Below are the code and all the weights of a small trained network. Each question names an input and a target symbol and asks about switching units off, where a switched-off unit gives its printed mean instead of its output.

import numpy as np


def w(rows, s, z=0):
    codes = np.array(rows[::2]) - 128.0
    scale = np.full(codes.shape[1], s)
    scale[-1] = z or s
    return codes * scale


def f(y):
    return y / 2 * (1 + np.tanh(0.7978845608 * (y + 0.044715 * y**3)))


def softmax(a):
    e = np.exp(a - a.max(-1, keepdims=True))
    return e / e.sum(-1, keepdims=True)


def log_softmax(a):
    a = a - a.max(-1, keepdims=True)
    return a - np.log(np.exp(a).sum(-1, keepdims=True))


def net(x, mask):
    ids = ['βξσφψω'.index(c) for c in x.split()]
    T = len(ids)
    res = E[ids] + P[:T]
    r = res
    for j in range(3):
        rows = slice(3 * j, 3 * j + 3)
        q, k, v = (r @ M[0][rows].T for M in (Q, K, V))
        z = softmax(np.where(np.tri(T) > 0, q @ k.T / 3**0.5, -1e9)) @ v
        o = O[0][rows]
        res = res + np.where(mask[j], z, o[:, -1]) @ o[:, :-1]
    y = f(res @ A[0][:, :-1].T + A[0][:, -1])
    res = res + np.where(mask[3:11], y, B[0][:, -1]) @ B[0][:, :-1]
    return log_softmax(res[-1] @ U[:, :-1].T + U[:, -1])


Q, K, V, O, A, B = {}, {}, {}, {}, {}, {}
E = w([
[167,44,25,128],'β',
[113,142,149,28],'ξ',
[137,157,176,159],'σ',
[80,99,205,99],'φ',
[41,122,132,170],'ψ',
[104,129,133,251],'ω',
],0.022)
P = w([
[148,144,92,42],'0',
[145,161,107,62],'1',
[150,151,130,69],'2',
[146,156,131,84],'3',
[138,166,133,96],'4',
[135,174,136,109],'5',
[134,177,138,125],'6',
[136,175,141,133],'7',
[129,179,150,146],'8',
[108,171,152,152],'9',
[58,140,136,107],'10',
[130,202,145,219],'11',
[140,210,152,254],'12',
[109,187,146,156],'13',
],0.0083)
Q[0] = w([
[179,38,101,130],'head 1',
[146,81,85,81],'head 1',
[154,94,32,164],'head 1',
[164,170,109,124],'head 2',
[91,144,63,110],'head 2',
[121,198,129,139],'head 2',
[57,248,148,107],'head 3',
[105,144,116,99],'head 3',
[154,146,194,108],'head 3',
],0.013)
K[0] = w([
[245,205,117,160],'head 1',
[192,181,144,106],'head 1',
[174,148,117,95],'head 1',
[63,122,139,151],'head 2',
[164,144,57,236],'head 2',
[113,155,76,160],'head 2',
[145,102,178,171],'head 3',
[162,121,182,100],'head 3',
[75,119,129,221],'head 3',
],0.011)
V[0] = w([
[135,158,175,51],'head 1',
[102,226,105,163],'head 1',
[185,128,133,141],'head 1',
[79,252,161,77],'head 2',
[164,141,74,129],'head 2',
[101,104,130,135],'head 2',
[72,90,140,190],'head 3',
[196,145,111,214],'head 3',
[184,124,123,202],'head 3',
],0.012)
O[0] = w([
[139,153,172,255,187],'head 1',
[243,199,73,87,95],'head 1',
[57,154,80,187,3],'head 1',
[103,139,147,26,121],'head 2',
[123,163,157,176,87],'head 2',
[126,88,146,122,159],'head 2',
[91,19,141,52,203],'head 3',
[78,139,120,119,47],'head 3',
[23,97,65,100,72],'head 3',
],0.0091,0.0043)
A[0] = w([
[126,38,129,88,49],'neuron 1',
[166,165,171,129,92],'neuron 2',
[214,114,9,133,1],'neuron 3',
[185,123,206,95,132],'neuron 4',
[140,95,148,164,71],'neuron 5',
[158,79,125,164,93],'neuron 6',
[168,132,137,128,165],'neuron 7',
[107,118,183,104,123],'neuron 8',
],0.013,0.0041)
B[0] = w([
[162,118,33,195,226],'neuron 1',
[21,150,144,182,183],'neuron 2',
[56,168,210,3,203],'neuron 3',
[183,155,94,169,252],'neuron 4',
[116,143,183,75,168],'neuron 5',
[121,76,115,109,180],'neuron 6',
[143,19,82,159,164],'neuron 7',
[166,116,185,126,227],'neuron 8',
],0.0068,0.013)
U = w([
[83,101,78,126,113],'β',
[135,103,192,117,134],'ξ',
[74,246,134,94,248],'σ',
[96,150,94,173,2],'φ',
[132,208,93,157,107],'ψ',
[184,129,75,136,93],'ω',
],0.013,0.0047)

Each question gives the input, a string of symbols that net reads in full, and the target symbol t.
The units are the heads (3 rows each of Q, K, V and O) and the neurons (one row each of A and B). Each row of codes is followed by its name. A weight is (code - 128) times the scale printed after its matrix; where a second scale follows, it is the last column's (O, A, B and U).
mask holds one flag per unit, heads first, then neurons. A switched-off unit (its flag False) gives its mean, the last column of its rows in O or B, instead of its output. The means were averaged over made-up inputs and are rounded, as every weight is.
A unit's drop is (log p(t) with every unit on - log p(t) with that unit switched off) / (log p(t) with every unit on - log p(t) with every unit switched off).
The circuit of an input: a set's keep is (log p(t) with only the set's units on - log p(t) with every unit switched off) / (log p(t) with every unit on - log p(t) with every unit switched off). Starting from all 11 units, units are removed one at a time, each time the one whose removal leaves the highest keep (on an exact tie, the one counted first), for as long as the keep stays at least 0.8.
circuit, biggest first: the units of the circuit, biggest drop first
most important unit: the unit with the biggest drop
top k neurons: the k neurons with the biggest drops, biggest first
heads that matter: for each layer, one digit per head in row order, 1 if its drop is at least 0.15 and else 0, layers parted by /
drop of u: that unit's drop, to one decimal
input ω ψ ω, target β: heads that matter	001
input φ φ σ ψ φ ψ ω ψ σ ψ ψ φ ψ, target ω: most important unit	head 1
input ξ φ φ φ ψ ξ φ, target ω: heads that matter	011
input β β σ, target σ: heads that matter	101
input β σ ξ ξ ξ φ ψ, target ψ: circuit, biggest first	(head 3; head 2)
input φ σ φ φ φ ψ, target ξ: heads that matter	101
input ω σ ξ σ, target σ: circuit, biggest first	(head 2; head 1)
input σ φ φ φ ψ ψ φ φ φ ω, target ξ: circuit, biggest first	(neuron 1; head 3)
input ω ω ψ, target β: heads that matter	001
input ξ ξ ω φ ξ ψ φ σ ψ σ β, target σ: circuit, biggest first	(neuron 3; head 3)
input ψ ψ φ ψ φ ξ, target ω: circuit, biggest first	(neuron 4; head 3; neuron 3)
input φ φ ξ φ ω, target ξ: circuit, biggest first	(head 1; neuron 1)
input ξ σ φ φ φ ψ ω ψ φ β β ψ σ, target ω: top 3 neurons	(neuron 3; neuron 2; neuron 1)
input ω φ φ φ β β ψ ω ψ φ φ σ ψ, target ξ: top 2 neurons	(neuron 1; neuron 4)
input ω ψ ψ φ ω, target ω: heads that matter	111
input ξ φ φ φ φ ξ β ψ φ φ β φ β, target ξ: circuit, biggest first	(neuron 3; neuron 7; head 3)
input φ ω ω φ ω, target β: top 3 neurons	(neuron 8; neuron 3; neuron 4)
input ξ σ ξ ξ ψ ψ, target ψ: circuit, biggest first	(head 3)
input φ σ φ ψ φ σ ω ξ β ψ ξ σ, target ω: top 3 neurons	(neuron 3; neuron 1; neuron 2)
input ξ ξ β ω β σ ω ω φ ω φ σ, target β: top 3 neurons	(neuron 1; neuron 3; neuron 5)
input ψ φ β ξ β φ φ ω σ ω ξ φ, target β: circuit, biggest first	(head 3)
input ψ φ ψ, target ω: top 2 neurons	(neuron 3; neuron 4)
input β ξ ω ξ ξ ψ φ ω φ β ψ ξ σ β, target σ: heads that matter	100
input ψ σ ψ ψ φ, target ω: top 2 neurons	(neuron 1; neuron 4)
input φ φ φ ξ ω ξ, target β: top 3 neurons	(neuron 1; neuron 3; neuron 5)
input φ ψ ψ φ β, target β: drop of head 1	0.4
input σ β β φ σ σ ξ φ ξ φ ψ ψ ξ, target ω: drop of neuron 4	0.2
input σ φ ξ φ ω ω β ξ, target β: drop of head 2	0.0
input ω β φ φ ψ ψ ξ β ψ β, target ξ: drop of neuron 1	0.1
